Here is a tiny trained network, its code and every weight. The questions are about switching its units off for an input and a target symbol, where a switched-off unit gives its printed mean instead of its output.

import numpy as np


def w(rows, s, z=0):
    codes = np.array(rows[::2]) - 128.0
    scale = np.full(codes.shape[1], s)
    scale[-1] = z or s
    return codes * scale


def norm(h):
    return h / np.sqrt((h * h).mean(-1, keepdims=True) + 1e-5)


def f(y):
    return np.maximum(y, 0)


def softmax(a):
    e = np.exp(a - a.max(-1, keepdims=True))
    return e / e.sum(-1, keepdims=True)


def log_softmax(a):
    a = a - a.max(-1, keepdims=True)
    return a - np.log(np.exp(a).sum(-1, keepdims=True))


def net(x, mask):
    ids = ['βγδεζθλξπστφω'.index(c) for c in x.split()]
    T = len(ids)
    res = E[ids] + P[:T]
    u = 0
    for l in range(3):
        q, k, v = (norm(res) @ M[l].T for M in (Q, K, V))
        z = softmax(np.where(np.tri(T) > 0, q @ k.T / 4**0.5, -1e9)) @ v
        res = res + np.where(mask[u], z, O[l][:, -1]) @ O[l][:, :-1]
        u += 1
        y = f(norm(res) @ A[l][:, :-1].T + A[l][:, -1])
        res = res + np.where(mask[u : u + 4], y, B[l][:, -1]) @ B[l][:, :-1]
        u += 4
    return log_softmax(norm(res)[-1] @ U[:, :-1].T + U[:, -1])


Q, K, V, O, A, B = {}, {}, {}, {}, {}, {}
E = w([
[132,126,186,128,97,100,81,103,47,96],'β',
[142,78,154,158,168,198,132,88,132,61],'γ',
[99,203,100,112,207,132,160,118,159,6],'δ',
[153,27,169,154,205,27,97,123,114,139],'ε',
[139,83,149,131,77,85,104,149,178,45],'ζ',
[91,117,173,142,93,196,121,104,100,134],'θ',
[83,106,148,162,85,136,158,171,119,171],'λ',
[101,158,218,78,165,114,119,153,163,105],'ξ',
[86,132,190,163,203,135,187,138,77,70],'π',
[160,172,61,97,119,167,197,165,59,83],'σ',
[107,181,131,160,103,96,155,150,144,112],'τ',
[59,168,76,87,158,148,147,128,72,165],'φ',
[164,167,83,129,113,111,123,99,139,162],'ω',
],0.019)
P = w([
[21,106,49,90,20,10,219,1,177,91],'0',
[94,67,85,85,40,33,210,78,138,84],'1',
[69,84,68,110,64,40,192,84,118,103],'2',
[113,102,84,110,112,74,172,112,110,118],'3',
[127,103,92,165,137,82,147,114,121,137],'4',
[133,118,110,176,142,98,112,118,100,145],'5',
[176,146,129,167,165,119,124,143,96,149],'6',
[140,166,129,179,173,136,81,118,71,144],'7',
[143,168,121,194,176,127,43,137,76,171],'8',
[193,199,169,173,191,177,53,164,60,162],'9',
[194,228,179,198,181,183,53,101,74,180],'10',
[175,227,187,219,212,204,26,103,80,180],'11',
[225,249,201,218,230,254,51,122,130,186],'12',
],0.0057)
Q[0] = w([
[106,114,108,87,107,148,139,235,194,115],'L0H0',
[153,97,137,177,151,193,163,178,177,169],'L0H0',
[88,112,123,156,188,129,6,98,148,75],'L0H0',
[96,35,126,20,71,85,218,1,179,121],'L0H0',
],0.0061)
K[0] = w([
[171,123,145,125,137,95,195,74,63,146],'L0H0',
[161,147,149,33,108,126,113,160,84,113],'L0H0',
[150,128,144,178,119,106,79,201,112,196],'L0H0',
[64,93,120,48,75,68,254,17,153,120],'L0H0',
],0.0073)
V[0] = w([
[190,106,110,178,175,96,91,1,55,72],'L0H0',
[79,215,137,235,95,166,119,147,58,93],'L0H0',
[121,123,154,116,89,52,29,217,140,52],'L0H0',
[123,162,123,111,82,12,212,65,90,137],'L0H0',
],0.0079)
O[0] = w([
[127,130,109,206,159,51,81,26,61,52,179],'L0H0',
[219,124,142,166,143,120,254,116,76,160,254],'L0H0',
[137,234,179,133,59,160,102,131,182,82,159],'L0H0',
[200,88,196,99,84,76,126,227,34,101,245],'L0H0',
],0.0062,0.0064)
A[0] = w([
[60,211,129,161,148,41,163,217,118,119,250],'L0N0',
[75,58,254,178,78,139,43,113,99,217,239],'L0N1',
[194,132,108,68,83,48,88,82,135,189,110],'L0N2',
[106,151,9,98,141,182,84,126,89,149,116],'L0N3',
],0.0089,0.0023)
B[0] = w([
[226,136,188,106,119,93,213,83,146,175,255],'L0N0',
[253,118,134,56,191,191,207,104,193,94,208],'L0N1',
[234,79,133,99,117,97,55,84,189,128,154],'L0N2',
[109,153,218,78,45,117,154,81,84,124,142],'L0N3',
],0.0075,0.0094)
Q[1] = w([
[166,147,157,207,198,96,97,158,181,152],'L1H0',
[162,153,153,87,181,90,212,77,93,74],'L1H0',
[14,147,21,74,146,41,89,254,113,183],'L1H0',
[145,113,202,195,70,140,165,193,84,181],'L1H0',
],0.0072)
K[1] = w([
[158,119,136,94,147,181,116,131,85,129],'L1H0',
[167,166,109,186,86,173,118,87,110,182],'L1H0',
[111,12,151,111,89,105,164,118,174,79],'L1H0',
[152,141,94,67,197,122,114,129,133,181],'L1H0',
],0.011)
V[1] = w([
[148,136,94,171,46,152,191,176,111,43],'L1H0',
[208,90,184,125,156,164,109,138,110,130],'L1H0',
[73,103,190,136,157,139,193,99,134,114],'L1H0',
[118,90,166,231,122,87,153,117,252,91],'L1H0',
],0.014)
O[1] = w([
[2,92,186,139,83,175,135,233,192,236,202],'L1H0',
[110,165,162,224,56,192,180,66,187,28,246],'L1H0',
[88,79,50,183,193,65,185,155,232,147,173],'L1H0',
[251,79,144,208,195,189,72,254,182,82,98],'L1H0',
],0.0069,0.013)
A[1] = w([
[203,145,61,112,5,169,33,86,157,226,148],'L1N0',
[89,56,136,98,155,186,126,96,136,86,110],'L1N1',
[122,174,71,70,87,126,146,139,192,68,255],'L1N2',
[96,162,23,144,64,142,133,173,54,139,213],'L1N3',
],0.014,0.0012)
B[1] = w([
[141,127,254,128,159,203,226,23,82,19,185],'L1N0',
[137,148,68,136,99,48,97,87,134,143,199],'L1N1',
[147,91,128,53,84,96,148,86,172,109,252],'L1N2',
[117,69,174,104,153,42,151,50,209,149,169],'L1N3',
],0.009,0.0041)
Q[2] = w([
[139,161,167,185,114,120,122,12,254,107],'L2H0',
[194,170,123,152,54,114,84,133,101,178],'L2H0',
[157,118,39,168,64,173,149,96,149,202],'L2H0',
[83,11,184,149,113,177,122,43,119,100],'L2H0',
],0.0096)
K[2] = w([
[135,255,137,155,200,192,157,112,111,184],'L2H0',
[84,115,114,84,144,162,150,154,133,86],'L2H0',
[126,135,192,106,183,112,104,127,121,105],'L2H0',
[117,211,131,139,118,94,107,127,184,132],'L2H0',
],0.012)
V[2] = w([
[34,4,159,122,160,216,141,98,127,57],'L2H0',
[52,214,195,97,208,68,76,159,155,76],'L2H0',
[119,122,144,239,102,87,61,97,88,171],'L2H0',
[109,145,134,128,236,153,170,200,29,138],'L2H0',
],0.014)
O[2] = w([
[52,148,207,138,198,166,22,30,99,68,145],'L2H0',
[62,143,254,100,177,7,221,178,97,89,20],'L2H0',
[188,74,166,142,58,49,140,110,228,218,3],'L2H0',
[147,28,189,89,102,202,211,67,117,49,3],'L2H0',
],0.0087,0.0068)
A[2] = w([
[107,161,54,122,155,98,159,163,127,82,107],'L2N0',
[181,118,110,158,64,116,128,179,92,188,1],'L2N1',
[162,54,148,190,109,145,73,61,75,246,129],'L2N2',
[171,90,116,72,179,90,64,146,177,146,116],'L2N3',
],0.012,0.002)
B[2] = w([
[138,139,113,208,118,131,134,102,109,189,228],'L2N0',
[118,147,126,176,185,150,111,52,81,125,254],'L2N1',
[133,118,206,129,184,168,148,135,39,221,236],'L2N2',
[94,104,80,2,78,146,158,172,154,150,160],'L2N3',
],0.0085,0.0038)
U = w([
[179,169,194,196,78,63,110,144,134,179,54],'β',
[184,94,135,104,248,65,73,105,168,179,198],'γ',
[96,96,119,168,195,106,188,187,51,59,214],'δ',
[136,125,123,115,71,57,73,153,186,76,253],'ε',
[128,212,205,58,155,122,86,183,224,118,187],'ζ',
[83,113,59,212,153,139,53,80,129,139,117],'θ',
[98,129,49,89,153,254,125,120,161,119,123],'λ',
[110,227,78,90,190,104,166,179,173,43,129],'ξ',
[126,44,211,135,159,150,182,66,152,63,77],'π',
[30,142,190,70,93,137,121,123,104,204,136],'σ',
[194,116,131,147,68,179,201,198,133,186,149],'τ',
[115,113,55,68,101,54,205,74,59,143,22],'φ',
[212,161,171,97,88,133,79,101,19,83,106],'ω',
],0.0067,0.0032)

Each question gives the input, a string of symbols that net reads in full, and the target symbol t.
The units are the heads (4 rows each of Q, K, V and O) and the neurons (one row each of A and B). Each row of codes is followed by its name. A weight is (code - 128) times the scale printed after its matrix; where a second scale follows, it is the last column's (O, A, B and U).
mask holds one flag per unit, layer by layer, with each layer's heads first. A switched-off unit (its flag False) gives its mean, the last column of its rows in O or B, instead of its output. The means were averaged over made-up inputs and are rounded, as every weight is.
A unit's drop is (log p(t) with every unit on - log p(t) with that unit switched off) / (log p(t) with every unit on - log p(t) with every unit switched off).
The circuit of an input: a set's keep is (log p(t) with only the set's units on - log p(t) with every unit switched off) / (log p(t) with every unit on - log p(t) with every unit switched off). Starting from the 12 units with the biggest drops (on a tie, the unit counted first), units are removed one at a time, each time the one whose removal leaves the highest keep (on an exact tie, the one counted first), for as long as the keep stays at least 0.8.
circuit, biggest first: the units of the circuit, biggest drop first
most important unit: the unit with the biggest drop
top k neurons: the k neurons with the biggest drops, biggest first
top k neurons in layer l: the k neurons of layer l with the biggest drops, biggest first
input λ τ γ, target λ: circuit, biggest first => [L0H0 L2H0]
input ω τ π π σ π, target σ: circuit, biggest first => [L1H0]
input ξ ω δ, target ω: circuit, biggest first => [L1H0 L0H0]
input δ ω θ, target ω: top 3 neurons => [L0N1 L1N1 L1N2]
input φ π θ π λ, target π: circuit, biggest first => [L2H0 L1N2]
input δ ε τ τ β ζ, target τ: top 3 neurons => [L0N0 L0N1 L1N2]
input π θ λ λ ω ω, target π: top 2 neurons => [L1N0 L0N0]
input ζ ξ σ τ ζ θ θ τ π, target τ: top 2 neurons => [L0N1 L0N0]
input ξ λ λ θ, target λ: circuit, biggest first => [L0N1 L1N2 L2H0]
input ζ γ δ γ δ θ δ δ λ δ δ π δ, target π: top 2 neurons => [L1N2 L0N1]
input γ τ λ γ ξ γ δ φ, target φ: top 2 neurons in layer 0 => [L0N3 L0N0]
input δ π γ, target δ: top 2 neurons in layer 0 => [L0N0 L0N1]
input ω ω π, target ω: top 2 neurons => [L0N2 L1N0]
input ε ζ γ θ β γ ε ω ω δ δ, target ω: top 2 neurons => [L0N1 L0N0]
input τ θ φ τ φ δ, target φ: most important unit => L1H0
input φ ξ π π π β ζ λ τ τ λ β, target τ: circuit, biggest first => [L2H0 L0H0]
input γ π λ δ ε τ δ σ, target φ: top 2 neurons => [L1N3 L0N0]
input β λ λ ξ γ φ ζ ξ θ ζ σ, target σ: circuit, biggest first => [L1H0 L0N1 L0H0]
input σ π γ τ γ, target τ: circuit, biggest first => [L2H0 L0N0]
input δ ξ ω π ξ ω ξ λ τ ξ, target τ: most important unit => L0N2
input β π δ γ, target θ: top 3 neurons => [L0N0 L1N2 L1N1]
input φ ω ω π δ ε λ τ σ ξ τ π, target τ: top 2 neurons => [L0N1 L0N3]
input τ θ ξ λ ω θ γ β ε θ, target θ: top 3 neurons => [L0N0 L1N1 L0N2]
input π β π β π δ, target π: circuit, biggest first => [L2H0 L1N2]
input ω π σ, target ω: circuit, biggest first => [L1H0 L0N2]
input τ φ ε, target φ: top 2 neurons => [L0N1 L2N3]
input π λ τ θ τ δ, target τ: most important unit => L0N0
input ζ θ ξ λ τ γ σ θ ε β, target σ: circuit, biggest first => [L1H0 L0N1]
input τ β ξ, target τ: top 2 neurons in layer 0 => [L0N0 L0N1]
input λ γ σ λ φ τ π τ τ ζ τ, target τ: top 2 neurons in layer 0 => [L0N3 L0N0]
